Below is a small trained network, with its code and all its weights. Each question gives an input and a target symbol and asks what happens when units are switched off, that is, made to give their printed mean instead of their output.

import numpy as np


def w(rows, s, z=0):
    codes = np.array(rows[::2]) - 128.0
    scale = np.full(codes.shape[1], s)
    scale[-1] = z or s
    return codes * scale


def norm(h):
    return h / np.sqrt((h * h).mean(-1, keepdims=True) + 1e-5)


def f(y):
    return y / 2 * (1 + np.tanh(0.7978845608 * (y + 0.044715 * y**3)))


def softmax(a):
    e = np.exp(a - a.max(-1, keepdims=True))
    return e / e.sum(-1, keepdims=True)


def log_softmax(a):
    a = a - a.max(-1, keepdims=True)
    return a - np.log(np.exp(a).sum(-1, keepdims=True))


def net(x, mask):
    ids = ['Φαβδεζη'.index(c) for c in x.split()]
    T = len(ids)
    res = E[ids] + P[:T]
    u = 0
    for l in range(2):
        q, k, v = (norm(res) @ M[l].T for M in (Q, K, V))
        z = softmax(np.where(np.tri(T) > 0, q @ k.T / 4**0.5, -1e9)) @ v
        res = res + np.where(mask[u], z, O[l][:, -1]) @ O[l][:, :-1]
        u += 1
        y = f(norm(res) @ A[l][:, :-1].T + A[l][:, -1])
        res = res + np.where(mask[u : u + 4], y, B[l][:, -1]) @ B[l][:, :-1]
        u += 4
    return log_softmax(norm(res)[-1] @ U[:, :-1].T + U[:, -1])


Q, K, V, O, A, B = {}, {}, {}, {}, {}, {}
E = w([
[99,132,185,39,33,188,126,124,114,167,158],'Φ',
[112,133,65,133,243,170,101,133,113,129,115],'α',
[152,78,77,142,129,109,106,171,127,202,96],'β',
[192,217,81,179,178,120,221,181,109,159,243],'δ',
[219,5,221,157,146,98,170,99,137,98,107],'ε',
[181,133,158,128,101,35,111,41,140,70,130],'ζ',
[126,65,118,168,92,141,142,35,231,141,148],'η',
],0.019)
P = w([
[179,62,186,54,93,148,70,53,224,147,131],'0',
[194,58,158,86,131,160,72,56,178,170,150],'1',
[186,72,161,114,135,153,61,74,151,193,140],'2',
[192,93,153,132,139,150,73,78,143,201,123],'3',
[183,113,127,132,124,138,78,89,136,186,120],'4',
[163,126,123,137,131,114,74,97,120,178,124],'5',
[175,128,103,140,123,109,79,110,111,157,109],'6',
[147,139,119,135,132,86,121,128,89,162,107],'7',
[147,151,79,148,107,84,99,118,87,129,104],'8',
[123,133,96,171,123,53,117,137,57,132,106],'9',
[93,121,99,171,120,57,176,148,38,114,100],'10',
[104,152,70,181,112,46,152,138,43,110,94],'11',
[86,154,72,204,113,54,164,156,36,107,77],'12',
[96,166,31,245,117,33,175,111,26,109,74],'13',
],0.012)
Q[0] = w([
[191,107,85,234,253,75,153,85,170,98,142],'L0H1',
[169,101,87,168,119,111,134,88,60,175,145],'L0H1',
[185,72,154,166,46,52,120,47,143,136,113],'L0H1',
[95,125,123,126,176,166,133,62,72,102,120],'L0H1',
],0.04)
K[0] = w([
[141,140,16,230,202,46,126,185,125,126,83],'L0H1',
[104,164,88,179,90,173,117,166,85,149,131],'L0H1',
[48,59,109,101,141,137,74,130,93,130,4],'L0H1',
[105,129,79,142,148,125,173,147,129,142,153],'L0H1',
],0.035)
V[0] = w([
[106,75,57,76,129,135,35,166,109,184,8],'L0H1',
[143,141,136,84,32,157,163,125,64,183,158],'L0H1',
[131,55,166,75,117,101,168,103,211,122,139],'L0H1',
[153,112,24,125,115,68,177,182,103,159,130],'L0H1',
],0.014)
O[0] = w([
[1,100,198,218,108,90,231,212,223,108,166,255],'L0H1',
[52,111,205,2,59,127,57,151,57,143,211,149],'L0H1',
[168,86,139,140,70,82,98,81,174,82,160,107],'L0H1',
[130,53,39,145,210,133,48,184,91,123,163,213],'L0H1',
],0.0088,0.017)
A[0] = w([
[132,193,152,158,218,201,207,103,164,69,66,3],'L0N1',
[174,175,185,135,75,32,158,148,31,34,62,105],'L0N2',
[170,5,184,154,166,173,114,90,231,144,129,209],'L0N3',
[88,91,116,190,136,109,172,165,121,104,141,137],'L0N4',
],0.03,0.0026)
B[0] = w([
[126,194,231,192,112,201,14,77,64,70,114,167],'L0N1',
[116,102,206,175,83,28,124,114,83,102,211,150],'L0N2',
[62,102,163,164,110,177,210,81,121,173,178,212],'L0N3',
[119,87,87,123,64,65,2,216,135,162,172,255],'L0N4',
],0.018,0.037)
Q[1] = w([
[253,199,146,127,157,155,113,139,168,121,160],'L1H1',
[151,127,97,134,132,101,133,160,140,131,138],'L1H1',
[205,120,118,118,120,117,162,163,227,149,120],'L1H1',
[127,136,120,142,159,121,189,137,207,85,65],'L1H1',
],0.052)
K[1] = w([
[122,61,238,29,103,186,69,51,228,134,151],'L1H1',
[147,156,154,90,121,180,199,128,128,188,149],'L1H1',
[166,154,218,109,41,88,189,90,170,158,170],'L1H1',
[40,164,183,200,36,107,253,95,136,74,156],'L1H1',
],0.037)
V[1] = w([
[80,232,209,253,140,227,9,124,77,46,122],'L1H1',
[107,130,53,212,44,83,139,241,132,247,156],'L1H1',
[170,115,202,106,65,135,63,133,189,177,195],'L1H1',
[159,98,106,132,149,165,22,172,219,115,106],'L1H1',
],0.024)
O[1] = w([
[101,92,192,126,157,58,118,25,93,233,11,252],'L1H1',
[35,57,60,1,111,64,141,134,165,172,151,233],'L1H1',
[157,161,80,67,223,147,144,144,95,125,66,206],'L1H1',
[50,54,212,176,130,166,240,79,103,89,177,223],'L1H1',
],0.015)
A[1] = w([
[125,179,114,193,92,3,138,145,100,39,110,2],'L1N1',
[87,187,37,211,188,82,234,163,34,86,80,28],'L1N2',
[204,127,91,160,153,28,166,75,119,123,150,115],'L1N3',
[103,107,106,217,77,116,109,158,105,63,97,98],'L1N4',
],0.042,0.0037)
B[1] = w([
[100,158,32,102,149,93,161,126,154,156,59,196],'L1N1',
[3,115,73,93,36,40,153,145,130,177,79,156],'L1N2',
[130,95,177,163,162,175,102,141,157,69,145,177],'L1N3',
[81,133,154,137,131,144,142,93,54,127,128,254],'L1N4',
],0.035,0.023)
U = w([
[177,118,208,203,196,171,132,184,90,87,245,252],'Φ',
[82,50,91,56,128,86,146,180,162,124,162,180],'α',
[71,98,192,153,160,125,112,51,85,174,59,77],'β',
[192,226,161,73,156,89,91,166,143,133,140,198],'δ',
[82,184,2,200,115,96,152,105,83,85,82,63],'ε',
[154,148,37,144,142,212,138,37,215,209,144,53],'ζ',
[112,140,100,158,253,101,132,101,235,62,91,107],'η',
],0.0063,0.0026)

Each question gives the input, a string of symbols that net reads in full, and the target symbol t.
The units are the heads (4 rows each of Q, K, V and O) and the neurons (one row each of A and B). Each row of codes is followed by its name. A weight is (code - 128) times the scale printed after its matrix; where a second scale follows, it is the last column's (O, A, B and U).
mask holds one flag per unit, layer by layer, with each layer's heads first. A switched-off unit (its flag False) gives its mean, the last column of its rows in O or B, instead of its output. The means were averaged over made-up inputs and are rounded, as every weight is.
A unit's drop is (log p(t) with every unit on - log p(t) with that unit switched off) / (log p(t) with every unit on - log p(t) with every unit switched off).
The circuit of an input: a set's keep is (log p(t) with only the set's units on - log p(t) with every unit switched off) / (log p(t) with every unit on - log p(t) with every unit switched off). Starting from all 10 units, units are removed one at a time, each time the one whose removal leaves the highest keep (on an exact tie, the one counted first), for as long as the keep stays at least 0.8.
circuit, biggest first: the units of the circuit, biggest drop first
unit that matters most: the unit with the biggest drop
top k neurons: the k neurons with the biggest drops, biggest first
top k neurons in layer l: the k neurons of layer l with the biggest drops, biggest first
drop of u: that unit's drop, to one decimal
input α η η δ β Φ β α ζ η η Φ β, target ε: top 4 neurons -> L0N4; L0N1; L1N1; L1N4
input β α β η β α β Φ α β ζ, target α: circuit, biggest first -> L1H1; L0N1
input δ ε β ζ ε ζ Φ Φ ε ε Φ η ε, target ε: circuit, biggest first -> L0H1; L0N4; L1H1; L1N1
input ζ δ Φ β ζ Φ ζ ζ η η β β ε β, target ε: top 4 neurons -> L0N4; L0N1; L1N1; L0N3
input δ Φ Φ Φ α Φ η, target Φ: circuit, biggest first -> L0H1; L0N1; L1H1; L0N4
input δ ζ β, target Φ: top 3 neurons -> L0N3; L0N4; L0N1
input δ η β ζ, target Φ: top 3 neurons -> L0N3; L0N4; L0N1
input Φ Φ δ ε ζ δ, target ε: circuit, biggest first -> L0H1; L0N4; L0N1; L1H1
input ζ ε δ Φ β, target Φ: top 3 neurons in layer 0 -> L0N4; L0N3; L0N1
input δ Φ δ, target ε: unit that matters most -> L1H1
input δ Φ ζ α ζ ζ ζ Φ β η, target Φ: top 3 neurons -> L0N4; L0N3; L0N1
input β δ α β ζ β Φ α δ δ ζ ζ, target ε: top 4 neurons -> L1N1; L0N4; L0N1; L1N3
input ζ α δ ζ ζ η η ζ α Φ, target Φ: top 4 neurons -> L0N4; L0N1; L1N2; L1N1
input δ ζ ζ ζ β ζ Φ ζ α, target Φ: top 2 neurons in layer 1 -> L1N1; L1N3
input δ Φ ε ζ, target Φ: top 2 neurons in layer 1 -> L1N3; L1N2
input Φ ζ η η ε ζ δ Φ Φ β ε Φ, target ε: unit that matters most -> L0H1
input Φ ζ Φ ζ δ β α, target Φ: top 4 neurons -> L0N4; L1N1; L0N1; L0N3
input ζ ε ζ, target η: top 2 neurons -> L0N4; L0N2
input η Φ δ δ ε δ Φ ζ ζ β β α β ζ, target ε: top 2 neurons -> L0N4; L1N1
input β η δ, target Φ: unit that matters most -> L0H1
input Φ ζ δ ζ ζ β β ζ ε, target Φ: top 4 neurons -> L0N3; L0N4; L0N1; L0N2
input α β δ ε, target Φ: top 2 neurons in layer 1 -> L1N1; L1N2
input β ζ α ζ Φ Φ Φ α Φ ζ β, target α: drop of L0N2 -> 0.0
input β ε η, target α: drop of L0H1 -> 0.1
input δ ζ Φ Φ ζ α δ β ε β δ η Φ, target ε: drop of L0H1 -> 2.3
